Here is a tiny trained network, its code and every weight. The questions are about switching its units off for an input and a class, where a switched-off unit gives its printed mean instead of its output.

import numpy as np


def w(rows, s, z=0):
    codes = np.array(rows[::2]) - 128.0
    scale = np.full(codes.shape[1], s)
    scale[-1] = z or s
    return codes * scale


def f(y):
    return y / 2 * (1 + np.tanh(0.7978845608 * (y + 0.044715 * y**3)))


def log_softmax(a):
    a = a - a.max(-1, keepdims=True)
    return a - np.log(np.exp(a).sum(-1, keepdims=True))


def net(x, mask):
    res = np.array(x, float).reshape(1, 4) / 4 @ E
    y = f(res @ A[0][:, :-1].T + A[0][:, -1])
    res = res + np.where(mask, y, B[0][:, -1]) @ B[0][:, :-1]
    return log_softmax(res[-1] @ U[:, :-1].T + U[:, -1])


A, B = {}, {}
E = w([
[137,119,116,126,149,135,126,145,121],'x0',
[105,107,95,58,88,222,103,23,61],'x1',
[250,125,72,114,67,99,54,163,145],'x2',
[233,250,178,99,148,135,159,93,76],'x3',
],0.012)
A[0] = w([
[139,149,198,195,195,8,124,177,191,130],'N0',
[46,108,246,193,221,173,222,97,92,229],'N1',
[128,144,197,254,138,84,218,143,203,68],'N2',
[134,82,177,60,31,97,154,103,97,34],'N3',
[55,48,82,107,133,58,175,113,143,115],'N4',
[164,210,113,104,126,113,139,158,72,83],'N5',
[220,92,95,129,68,109,53,89,124,174],'N6',
[103,119,124,47,66,184,78,106,90,8],'N7',
[183,254,148,102,153,163,135,157,155,83],'N8',
[48,144,124,76,129,199,125,72,50,112],'N9',
[149,192,189,94,87,51,214,186,51,16],'N10',
[239,108,140,138,44,139,64,160,172,181],'N11',
[116,194,156,166,150,106,170,114,25,107],'N12',
[176,193,183,106,142,142,116,108,127,79],'N13',
[177,152,144,40,142,149,165,128,80,97],'N14',
[69,38,78,144,34,130,98,196,166,108],'N15',
[175,188,139,74,150,177,147,121,94,152],'N16',
],0.0082,0.0012)
B[0] = w([
[178,30,37,75,149,60,217,33,90,235],'N0',
[196,222,253,57,164,214,34,147,244,252],'N1',
[123,95,73,57,174,67,146,86,76,219],'N2',
[114,115,81,74,150,167,125,124,137,152],'N3',
[89,196,127,207,67,175,129,167,171,202],'N4',
[94,184,97,106,56,148,110,178,98,180],'N5',
[186,162,193,66,183,129,104,148,158,205],'N6',
[83,54,57,88,127,68,196,55,78,197],'N7',
[64,140,105,151,110,180,150,144,106,202],'N8',
[194,62,86,41,156,125,166,131,71,220],'N9',
[85,119,58,194,124,128,121,161,133,187],'N10',
[187,251,217,40,169,156,43,143,124,211],'N11',
[111,179,128,148,74,204,85,145,115,185],'N12',
[54,101,128,217,54,132,80,172,114,185],'N13',
[86,88,79,199,111,190,104,100,117,187],'N14',
[92,126,115,225,94,184,123,161,185,240],'N15',
[96,151,90,195,138,152,139,87,83,197],'N16',
],0.007,0.014)
U = w([
[197,200,239,49,157,159,72,153,180,252],'0',
[153,53,39,62,150,116,195,74,94,114],'1',
[54,152,88,254,27,169,113,182,155,23],'2',
],0.013,0.0013)

Each question gives the input, the list of numbers given to net, and the class t.
The units are the neurons (one row each of A and B). Each row of codes is followed by its name. A weight is (code - 128) times the scale printed after its matrix; where a second scale follows, it is the last column's (A, B and U).
mask holds one flag per neuron, in row order. A switched-off neuron (its flag False) gives its mean, the last column of its row in B, instead of its output. The means were averaged over made-up inputs and are rounded, as every weight is.
A unit's drop is (log p(t) with every unit on - log p(t) with that unit switched off) / (log p(t) with every unit on - log p(t) with every unit switched off).
The circuit of an input: a set's keep is (log p(t) with only the set's units on - log p(t) with every unit switched off) / (log p(t) with every unit on - log p(t) with every unit switched off). Starting from the 12 units with the biggest drops (on a tie, the unit counted first), units are removed one at a time, each time the one whose removal leaves the highest keep (on an exact tie, the one counted first), for as long as the keep stays at least 0.8.
circuit, biggest first: the units of the circuit, biggest drop first
most important unit: the unit with the biggest drop
k most important neurons: the k neurons with the biggest drops, biggest first
drop when u is switched off: that unit's drop, to one decimal
input [2,8,7,5], class 1: most important unit => N7
input [-8,-3,-3,4], class 2: 2 most important neurons => (N11 N10)
input [2,-7,-7,-2], class 0: 2 most important neurons => (N1 N7)
input [-4,1,1,2], class 2: circuit, biggest first => (N1 N0)
input [-8,4,-5,-1], class 0: 2 most important neurons => (N1 N0)
input [1,7,-7,-4], class 0: 4 most important neurons => (N1 N0 N2 N4)
input [6,4,-3,-5], class 2: 2 most important neurons => (N0 N4)
input [1,4,4,-1], class 0: 4 most important neurons => (N0 N6 N11 N2)
input [7,-7,-6,-1], class 1: 3 most important neurons => (N0 N2 N11)
input [-2,-8,-2,7], class 1: 2 most important neurons => (N0 N2)
input [0,2,4,5], class 2: 3 most important neurons => (N1 N13 N14)
input [8,-4,3,-2], class 1: 2 most important neurons => (N1 N0)
input [-2,7,-3,8], class 2: 3 most important neurons => (N13 N0 N12)
input [0,4,-2,4], class 1: most important unit => N9
input [4,-3,-7,-2], class 0: drop when N1 is switched off => 1.9
input [2,3,1,4], class 2: drop when N0 is switched off => 0.6
input [3,-6,-5,-2], class 1: drop when N6 is switched off => 0.2
